Look-ups in named tables: a row name and a column name give one cell, copied from the table.

Table zovep
cols = feligo, benaza, tavodus, dopip, nevubu, zukulem, mapin, tegodeb, liles
solore: [23.637, -17.695, 2.514, -40.232, 37.233, 67.342, -59.028, 9.048, 60.046]
vok: [26.494, -18.785, -23.835, -3.112, 54.734, 53.695, 28.466, -41.425, 48.902]
vopevo: [56.207, 16.403, -53.483, 19.382, 39.797, 80.671, -19.923, 10.731, -53.144]
subonap: [-23.481, 77.309, 6.331, 66.066, -56.200, 0.910, 57.322, 5.558, -8.093]

feligo of vok = 26.494
feligo of vopevo = 56.207
tavodus of vopevo = -53.483
liles of solore = 60.046
zukulem of vopevo = 80.671
liles of vok = 48.902
tegodeb of vopevo = 10.731
tavodus of solore = 2.514
tegodeb of subonap = 5.558
tavodus of vok = -23.835
nevubu of vopevo = 39.797
mapin of vok = 28.466
dopip of vok = -3.112
tavodus of subonap = 6.331
benaza of subonap = 77.309
nevubu of vok = 54.734

Table kir
cols = zevivus, nos, mokive, baz, gepad
mero: [-1.08, -5.07, 4.49, 0.03, -2.42]
kura: [-4.76, -2.30, -1.25, -2.88, -6.11]
tuz: [-1.49, -2.21, 2.93, -0.18, -2.22]
kogone: [-3.47, 4.53, 5.62, 7.94, -3.66]

What is the zevivus of kura in kir?
-4.76
What is the nos of tuz in kir?
-2.21
What is the gepad of tuz in kir?
-2.22
What is the mokive of tuz in kir?
2.93
What is the gepad of kogone in kir?
-3.66
What is the baz of mero in kir?
0.03
Which row has the largest nos? kogone

lup
|  | vog | tukedot | kud | fofot |
|---|---|---|---|---|
| lutotov | 89 | 168 | 171 | 171 |
| sevukof | 216 | 166 | 175 | 165 |
| vut | 205 | 171 | 169 | 173 |
| duzar | 55 | 168 | 180 | 163 |
| nipovi | 145 | 172 | 173 | 167 |
| sasa | 167 | 170 | 169 | 173 |
| nis | 123 | 177 | 164 | 173 |
| fivat | 245 | 168 | 173 | 165 |
| nemib | 230 | 171 | 167 | 176 |
| vugu | 194 | 169 | 161 | 175 |
| tipabo | 186 | 173 | 175 | 164 |

duzar, fofot: 163
tipabo, tukedot: 173
lutotov, fofot: 171
tipabo, vog: 186
lutotov, tukedot: 168
nis, fofot: 173
nis, kud: 164
sasa, vog: 167
vugu, vog: 194
vugu, tukedot: 169
fivat, kud: 173
duzar, vog: 55
vugu, fofot: 175
Which row has the largest kud? duzar

gir:
fields: gogef, rigalov
zaso: [70282, 29080]
zodo: [12573, 88874]
zunek: [38538, 56365]
bod: [17575, 77555]
favitil: [297, 68943]

bod, gogef => 17575
zodo, rigalov => 88874
zaso, gogef => 70282
zodo, gogef => 12573
zunek, gogef => 38538
favitil, rigalov => 68943
zaso, rigalov => 29080
favitil, gogef => 297
bod, rigalov => 77555
zunek, rigalov => 56365
Row with the largest rigalov: zodo

Table piba
,farag,savavit
dibotar,56,30
sut,20,7
zem,196,186
mol,194,194
tula,102,101
fironep,75,73

savavit of fironep = 73
savavit of mol = 194
savavit of zem = 186
farag of dibotar = 56
farag of sut = 20
farag of mol = 194
Which row has the largest farag? zem

repesu =
          ribu  nidove
vur      23967    5182
tif      39218   45184
maf      26922   63176
gugomel  79245   73783
fuves    24338   56568
bikeri   33017   25176
duku     30932   40043
tagozi    9149   58908
getakaz  28203   36958
tumuti   20797   23079
tumopa   34013   47070
rulufi   15460   29141
ruzo     12516   26282

What is the ribu of getakaz in repesu? 28203
What is the ribu of duku in repesu? 30932
What is the nidove of bikeri in repesu? 25176
What is the nidove of rulufi in repesu? 29141
What is the nidove of fuves in repesu? 56568
What is the nidove of getakaz in repesu? 36958
What is the ribu of tagozi in repesu? 9149
What is the ribu of fuves in repesu? 24338
What is the nidove of tumopa in repesu? 47070
What is the nidove of tagozi in repesu? 58908
What is the ribu of ruzo in repesu? 12516
What is the nidove of maf in repesu? 63176
What is the ribu of tumuti in repesu? 20797
What is the nidove of vur in repesu? 5182
Row with the largest nidove: gugomel

vaferuz
cols = kiz, gasuneb, zosifi, vom
puvapa: [41731, 51389, 31119, 43450]
nosis: [4398, 35093, 56593, 13495]
sal: [61145, 32508, 38421, 54365]
tav: [44806, 42468, 4742, 9507]
zumuve: [25843, 68907, 63213, 58796]
gedu: [65829, 36412, 29404, 57540]
sibira: [24460, 59032, 60783, 48458]
puv: [25960, 35511, 85420, 67742]
rifilo: [45301, 37974, 58840, 74929]
muneb: [36037, 21894, 33916, 33223]
bos: [58694, 27753, 20741, 25205]
fezuzo: [25846, 53315, 22921, 18241]

gasuneb of sibira is 59032
vom of zumuve is 58796
vom of nosis is 13495
gasuneb of bos is 27753
kiz of bos is 58694
zosifi of puv is 85420
gasuneb of puv is 35511
kiz of sibira is 24460
kiz of puv is 25960

sadiled
         vokazuk   rosu    gur  rogogi  feleso  puniku  denu    lir
gizuror      0.7  -10.5   13.4    63.7   -15.1    -6.1   3.8  -12.4
makal      -10.2   16.5   12.6    63.7    -7.2    -0.8  -1.4   -4.5
gelafi      -3.6  -20.7   17.8   -20.6   -16.9     1.8  -3.4  -13.4
mizokad      3.7   -8.0  -16.7   -86.1    22.4    11.0  -9.2   11.1

What is the denu of makal in sadiled?
-1.4
What is the puniku of makal in sadiled?
-0.8
What is the feleso of gelafi in sadiled?
-16.9
What is the feleso of makal in sadiled?
-7.2
What is the rosu of gelafi in sadiled?
-20.7
What is the gur of gelafi in sadiled?
17.8
What is the denu of gizuror in sadiled?
3.8
What is the rogogi of gelafi in sadiled?
-20.6
What is the gur of makal in sadiled?
12.6
What is the puniku of mizokad in sadiled?
11.0
What is the vokazuk of makal in sadiled?
-10.2
What is the rogogi of mizokad in sadiled?
-86.1
What is the lir of gizuror in sadiled?
-12.4
What is the puniku of gizuror in sadiled?
-6.1
What is the lir of makal in sadiled?
-4.5
What is the puniku of gelafi in sadiled?
1.8
What is the rosu of gizuror in sadiled?
-10.5
What is the denu of mizokad in sadiled?
-9.2

suno.tsv
	fid	takiro	fivef
nuso	197	101	37
lem	231	175	143
kive	228	176	143
makeg	202	48	156
zodokik	196	103	37
nezu	222	122	188
nupet	202	47	152

What is the takiro of nezu in suno? 122
What is the fivef of zodokik in suno? 37
What is the takiro of nupet in suno? 47
What is the fid of lem in suno? 231
What is the fivef of makeg in suno? 156
What is the fivef of nezu in suno? 188
What is the takiro of zodokik in suno? 103
What is the fid of zodokik in suno? 196
Which row has the largest takiro? kive

fuv
        mapar  zumokes  gekem  sopap  vozo  sano  fumume
sesos    -406     -908   -392    493   729   828     908
loloz     834     -101    528   -720  -613  -557    -863
beleb    -541      474   -732    761  -546   678    -949
rulam    -685      673    570   -784  -863   569     414
bez       655      412    465   -547  -703  -691    -890
fid      -497      585    510   -553  -989   985     158
mukobi    149      -92    774   -962   476   144     885
kuvodu    580      531    785   -994  -335  -687     322
mipes     103     -964   -150    854   501  -455      75
sib       833     -342   -781   -420   673  -672    -718
bif      -915      872   -940    512  -426   688    -141

zumokes of mukobi = -92
gekem of mukobi = 774
vozo of bif = -426
fumume of fid = 158
sopap of bez = -547
sano of beleb = 678
fumume of rulam = 414
gekem of bif = -940
zumokes of fid = 585
gekem of sesos = -392
sano of mipes = -455
Which row has the largest zumokes? bif

